X =
[[ -8  10 -12 -49 -63  16  22  -9 -19]
 [-61  19   0 -26 -22 -28 -56 -42  21]
 [-51  27  10  35  25 -23 -51 -33  33]]
Rows and columns are counted from 0.
row 0 col 0 = -8
row 0 col 4 = -63
row 1 col 1 = 19
row 0 col 7 = -9
row 1 col 3 = -26
row 1 col 7 = -42
row 2 col 6 = -51
row 1 col 4 = -22
row 1 col 0 = -61
row 2 col 4 = 25
row 2 col 7 = -33
row 0 col 8 = -19

arr =
array([[154, 102,  93, 159, 153, 133,  87,  81,  87],
       [126, 162, 186, 129, 155, 204, 164, 126, 152],
       [ 98, 129, 139,  97, 144, 164, 130, 157, 125],
       [110, 128, 135, 106,  74,  65, 165, 132, 169],
       [136,  95,  84, 137, 135, 107,  89, 102,  92],
       [ 90, 139, 154,  87, 120, 143, 156, 165, 151],
       [ 94, 135, 148,  90, 102, 114, 161, 157, 160],
       [ 54,  91,  85,  46, 137, 127,  89, 209,  87],
       [140, 120, 121, 142, 115, 104, 131,  96, 133],
       [ 82, 134, 146,  76,  98, 110, 162, 173, 160],
       [104, 108, 106, 102, 139, 134, 105, 146, 103],
       [116, 112, 112, 118, 168, 175,  94, 134,  88],
       [127, 128, 134, 127, 111, 110, 144, 114, 144],
       [104, 108, 106, 100,  89,  66, 132, 138, 137],
       [ 81, 142, 159,  77, 124, 154, 158, 178, 151]])
arr[0][0] -> 154
arr[2][1] -> 129
arr[:, 6] -> [87, 164, 130, 165, 89, 156, 161, 89, 131, 162, 105, 94, 144, 132, 158]
arr[12][2] -> 134
arr[12] -> [127, 128, 134, 127, 111, 110, 144, 114, 144]
arr[9][6] -> 162
arr[4][2] -> 84
arr[11][6] -> 94
arr[12][1] -> 128
arr[2][6] -> 130
arr[12][0] -> 127
arr[9][4] -> 98
arr[5][1] -> 139
arr[2][3] -> 97
arr[4][4] -> 135
arr[10][8] -> 103
arr[5][5] -> 143
arr[10][2] -> 106
arr[7][6] -> 89
arr[13][4] -> 89
arr[13][8] -> 137
arr[10][7] -> 146
arr[5] -> [90, 139, 154, 87, 120, 143, 156, 165, 151]
arr[8] -> [140, 120, 121, 142, 115, 104, 131, 96, 133]
arr[9][5] -> 110
arr[7][3] -> 46
arr[8][8] -> 133
arr[:, 1] -> [102, 162, 129, 128, 95, 139, 135, 91, 120, 134, 108, 112, 128, 108, 142]
arr[4][1] -> 95
arr[:, 3] -> [159, 129, 97, 106, 137, 87, 90, 46, 142, 76, 102, 118, 127, 100, 77]
arr[13][1] -> 108

a = array([927, 921, 886, 432, 349, 280, 473, 499, 208])
a[0] = 927
a[8] = 208
a[3] = 432
a[1] = 921
a[2] = 886

data = [-21  67  17  69   1  70 -29   0 -30 -16 -11  59  19  53]
data[0]: -21
data[1]: 67
data[5]: 70
data[13]: 53
data[9]: -16

M =
[[-49  -5   1 -54  17  29  -3]
 [ 19  17  29  22  13  29  22]
 [ 32  17  27  34 -29 -32  44]
 [  8  -4  -1  11  48  58 -22]
 [-49 -17 -17 -55  -8 -17  -5]
 [-48 -40 -52 -55  -7 -40 -34]
 [-18 -16 -19 -21 -14 -32  -3]
 [-39   5  15 -45 -12  -3  25]
 [-18  -1   3 -20  -7  -8  12]
 [ 45   5   7  50 -13 -26  18]
 [ 10  11  19  10 -25 -27  35]
 [-12 -47 -66 -16 -18 -72 -40]
 [ 22  17  27  25  -7   0  33]
 [ 27   1   3  29 -31 -51  25]]
Rows and columns are counted from 0.
row 0 col 0: -49
row 7 col 4: -12
row 1 col 1: 17
row 2 col 6: 44
row 11 col 5: -72
row 7 col 6: 25
row 8 col 4: -7
row 3 col 1: -4
row 8 col 6: 12
row 3 col 2: -1
row 12 col 2: 27
row 12 col 0: 22
row 9 col 2: 7
row 8 col 3: -20
row 12 col 4: -7
row 6 col 3: -21
row 4 col 1: -17
row 1 col 5: 29
row 11 col 6: -40
row 6 col 4: -14
row 2 col 3: 34
row 1 col 3: 22
row 1 col 2: 29
row 2 col 1: 17
row 6 col 0: -18
row 8 col 0: -18
row 3 col 6: -22
row 13 col 6: 25
row 10 col 4: -25
row 5 col 1: -40
row 10 col 3: 10
row 5 col 3: -55
row 9 col 0: 45

grid =
[[-1, 13, -3, 22, -5, -5, -16, -4, -17, -21, -26],
 [-18, -32, -9, -35, -4, -9, 3, 4, 6, 26, 3],
 [2, 1, -11, -8, -4, -11, 3, -24, 12, -6, -30],
 [-10, -15, 1, -6, -2, 0, -7, 16, -19, 1, 19],
 [-19, -16, -6, -2, -1, -10, -11, 18, -12, 16, -17],
 [-3, -1, -13, 7, 1, -11, 0, 4, -9, -9, -1],
 [4, -6, 7, -14, -9, 6, -5, -13, -9, -16, 12],
 [-20, -28, -10, -30, -5, -12, -2, 1, 6, 25, -12],
 [-5, 7, -10, 21, 0, -11, -9, 7, -16, -13, -15],
 [-18, -11, -5, -9, -10, -9, -18, -8, -2, 10, -39],
 [0, 0, -18, 1, -5, -10, 4, 1, -10, -22, 25]]
Indices start at 0.
(0, 0) = -1
(10, 4) = -5
(4, 1) = -16
(4, 2) = -6
(10, 1) = 0
(0, 7) = -4
(3, 4) = -2
(5, 1) = -1
(6, 10) = 12
(3, 0) = -10
(1, 8) = 6
(0, 9) = -21
(2, 2) = -11
(9, 8) = -2
(0, 8) = -17
(6, 3) = -14
(4, 7) = 18
(3, 9) = 1
(0, 3) = 22
(0, 5) = -5
(7, 1) = -28
(10, 8) = -10
(5, 7) = 4
(2, 9) = -6
(2, 6) = 3
(10, 6) = 4
(8, 6) = -9
(7, 9) = 25
(5, 9) = -9
(1, 10) = 3
(0, 1) = 13

B = [-33   5  60  42]
B[0] = -33
B[1] = 5
B[2] = 60
